Here is a tiny trained network, its code and every weight. The questions are about switching its units off for an input and a class, where a switched-off unit gives its printed mean instead of its output.

import numpy as np


def w(rows, s, z=0):
    codes = np.array(rows[::2]) - 128.0
    scale = np.full(codes.shape[1], s)
    scale[-1] = z or s
    return codes * scale


def norm(h):
    return h / np.sqrt((h * h).mean(-1, keepdims=True) + 1e-5)


def f(y):
    return np.maximum(y, 0)


def log_softmax(a):
    a = a - a.max(-1, keepdims=True)
    return a - np.log(np.exp(a).sum(-1, keepdims=True))


def net(x, mask):
    res = np.array(x, float).reshape(1, 4) / 4 @ E
    u = 0
    for l in range(3):
        y = f(norm(res) @ A[l][:, :-1].T + A[l][:, -1])
        res = res + np.where(mask[u : u + 7], y, B[l][:, -1]) @ B[l][:, :-1]
        u += 7
    return log_softmax(norm(res)[-1] @ U[:, :-1].T + U[:, -1])


A, B = {}, {}
E = w([
[73,62,197,145,41,125,119,187,94,144,131,54],'x0',
[92,190,147,98,108,97,172,150,146,131,141,104],'x1',
[153,67,254,177,94,53,169,33,175,48,98,141],'x2',
[54,159,172,226,80,113,111,92,103,229,160,179],'x3',
],0.0096)
A[0] = w([
[124,138,150,213,94,140,165,136,138,249,127,203,2],'0.n0',
[139,201,54,100,132,99,177,47,207,108,133,219,163],'0.n1',
[101,255,148,96,128,36,196,153,145,126,192,101,92],'0.n2',
[146,116,116,75,168,167,102,75,154,148,152,172,56],'0.n3',
[170,104,135,76,169,148,138,146,132,105,120,88,121],'0.n4',
[207,54,148,195,189,164,13,150,86,143,115,180,76],'0.n5',
[136,143,106,85,157,99,121,176,74,94,90,97,165],'0.n6',
],0.0072,0.0029)
B[0] = w([
[252,133,119,153,117,206,150,201,136,28,151,160,226],'0.n0',
[106,87,164,100,147,103,56,148,77,125,184,96,254],'0.n1',
[232,116,136,205,94,98,88,163,154,172,31,83,207],'0.n2',
[143,100,154,194,125,47,156,170,98,115,162,120,174],'0.n3',
[180,154,222,93,123,245,183,147,167,130,38,158,197],'0.n4',
[173,154,157,153,62,65,2,172,163,157,55,36,215],'0.n5',
[193,91,159,156,88,198,136,85,131,175,155,166,197],'0.n6',
],0.0089,0.007)
A[1] = w([
[108,92,181,46,116,178,80,148,26,186,156,73,218],'1.n0',
[55,122,49,99,105,185,124,219,106,181,117,97,238],'1.n1',
[157,189,189,91,120,106,199,170,160,195,128,151,40],'1.n2',
[49,89,192,136,59,214,166,201,57,100,113,40,8],'1.n3',
[138,64,222,137,1,150,135,84,155,218,118,83,103],'1.n4',
[167,58,70,54,128,226,141,151,165,50,147,108,127],'1.n5',
[77,169,143,203,84,157,104,116,110,189,200,212,182],'1.n6',
],0.0063,0.0013)
B[1] = w([
[11,153,207,131,135,59,107,90,138,134,138,169,195],'1.n0',
[161,134,89,109,108,117,151,31,170,117,102,129,187],'1.n1',
[125,94,87,237,155,154,67,176,86,155,97,119,160],'1.n2',
[158,133,141,115,197,71,78,156,134,72,204,128,198],'1.n3',
[136,85,112,88,148,124,88,118,112,110,113,151,254],'1.n4',
[110,170,75,160,81,155,150,163,107,128,177,131,192],'1.n5',
[178,138,134,49,127,218,161,121,171,85,136,107,177],'1.n6',
],0.011,0.0085)
A[2] = w([
[105,156,85,115,168,146,120,128,176,140,147,198,160],'2.n0',
[139,67,127,210,96,106,120,116,201,72,99,27,123],'2.n1',
[124,79,120,138,124,135,80,147,89,203,36,164,79],'2.n2',
[116,135,57,109,124,145,81,124,164,164,107,89,136],'2.n3',
[171,164,94,177,254,82,162,126,120,135,153,135,150],'2.n4',
[143,134,177,158,93,180,103,79,131,172,135,176,249],'2.n5',
[114,39,180,68,159,107,173,81,106,113,67,158,183],'2.n6',
],0.0084,0.0019)
B[2] = w([
[88,115,204,141,150,30,196,104,124,81,139,170,161],'2.n0',
[123,220,26,144,111,130,139,114,155,193,93,154,254],'2.n1',
[83,136,105,155,172,83,145,188,122,199,40,136,187],'2.n2',
[80,121,130,207,72,80,168,2,173,177,134,109,181],'2.n3',
[82,36,214,103,63,67,49,171,136,69,131,83,162],'2.n4',
[61,125,113,49,167,212,255,154,121,131,141,105,215],'2.n5',
[42,184,91,135,161,162,204,104,93,223,215,129,205],'2.n6',
],0.0088,0.0079)
U = w([
[203,135,136,85,94,242,170,191,141,64,170,140,156],'0',
[178,127,133,156,97,88,78,143,162,180,57,53,146],'1',
[135,69,187,76,152,49,61,138,106,57,212,136,127],'2',
[77,148,80,100,128,101,206,30,145,150,177,154,123],'3',
[109,120,126,137,181,135,110,189,72,132,116,167,142],'4',
[81,69,86,95,114,146,146,100,8,38,80,72,1],'5',
],0.012,0.0085)

Each question gives the input, the list of numbers given to net, and the class t.
The units are the neurons (one row each of A and B). Each row of codes is followed by its name. A weight is (code - 128) times the scale printed after its matrix; where a second scale follows, it is the last column's (A, B and U).
mask holds one flag per neuron, layer by layer. A switched-off neuron (its flag False) gives its mean, the last column of its row in B, instead of its output. The means were averaged over made-up inputs and are rounded, as every weight is.
A unit's drop is (log p(t) with every unit on - log p(t) with that unit switched off) / (log p(t) with every unit on - log p(t) with every unit switched off).
The circuit of an input: a set's keep is (log p(t) with only the set's units on - log p(t) with every unit switched off) / (log p(t) with every unit on - log p(t) with every unit switched off). Starting from the 12 units with the biggest drops (on a tie, the unit counted first), units are removed one at a time, each time the one whose removal leaves the highest keep (on an exact tie, the one counted first), for as long as the keep stays at least 0.8.
circuit, biggest first: the units of the circuit, biggest drop first
most important unit: the unit with the biggest drop
k most important neurons of layer l: the k neurons of layer l with the biggest drops, biggest first
drop when u is switched off: that unit's drop, to one decimal
input [-3,1,0,-2], class 4: most important unit	0.n0
input [-1,7,-1,-4], class 1: 2 most important neurons of layer 0	0.n2, 0.n0
input [-8,-3,-7,6], class 2: circuit, biggest first	2.n4, 2.n1, 2.n0
input [4,-6,-8,2], class 3: circuit, biggest first	1.n1, 2.n3
input [7,1,-3,6], class 2: 3 most important neurons of layer 0	0.n6, 0.n2, 0.n4
input [3,-7,6,8], class 0: circuit, biggest first	0.n0, 2.n5
input [4,-5,-8,-7], class 3: circuit, biggest first	1.n1, 2.n3, 1.n0
input [-6,-7,-7,-6], class 1: 4 most important neurons of layer 0	0.n5, 0.n0, 0.n3, 0.n4
input [2,-6,6,-7], class 0: circuit, biggest first	0.n4, 1.n5
input [8,5,-1,8], class 0: circuit, biggest first	0.n0, 1.n6
input [-4,8,-4,-7], class 1: 3 most important neurons of layer 2	2.n5, 2.n3, 2.n6
input [-4,6,-5,5], class 1: 2 most important neurons of layer 0	0.n2, 0.n6
input [8,4,6,8], class 0: circuit, biggest first	1.n6, 0.n0, 2.n5
input [-2,8,5,5], class 1: circuit, biggest first	0.n2
input [-6,6,-6,6], class 0: 3 most important neurons of layer 2	2.n2, 2.n1, 2.n5
input [-8,2,-5,-7], class 2: 2 most important neurons of layer 1	1.n6, 1.n0
input [-8,-2,-5,-7], class 2: 4 most important neurons of layer 2	2.n4, 2.n0, 2.n1, 2.n5
input [0,-1,8,-7], class 3: 2 most important neurons of layer 1	1.n6, 1.n3
input [3,8,-2,-5], class 1: 2 most important neurons of layer 0	0.n2, 0.n0
input [-3,2,0,4], class 0: 2 most important neurons of layer 0	0.n0, 0.n5
input [-2,-1,-6,6], class 0: circuit, biggest first	1.n6
input [-2,-6,4,-5], class 1: 2 most important neurons of layer 0	0.n5, 0.n0
input [0,-7,8,1], class 3: drop when 0.n5 is switched off	-0.1
input [6,4,-6,0], class 2: drop when 1.n3 is switched off	1.7
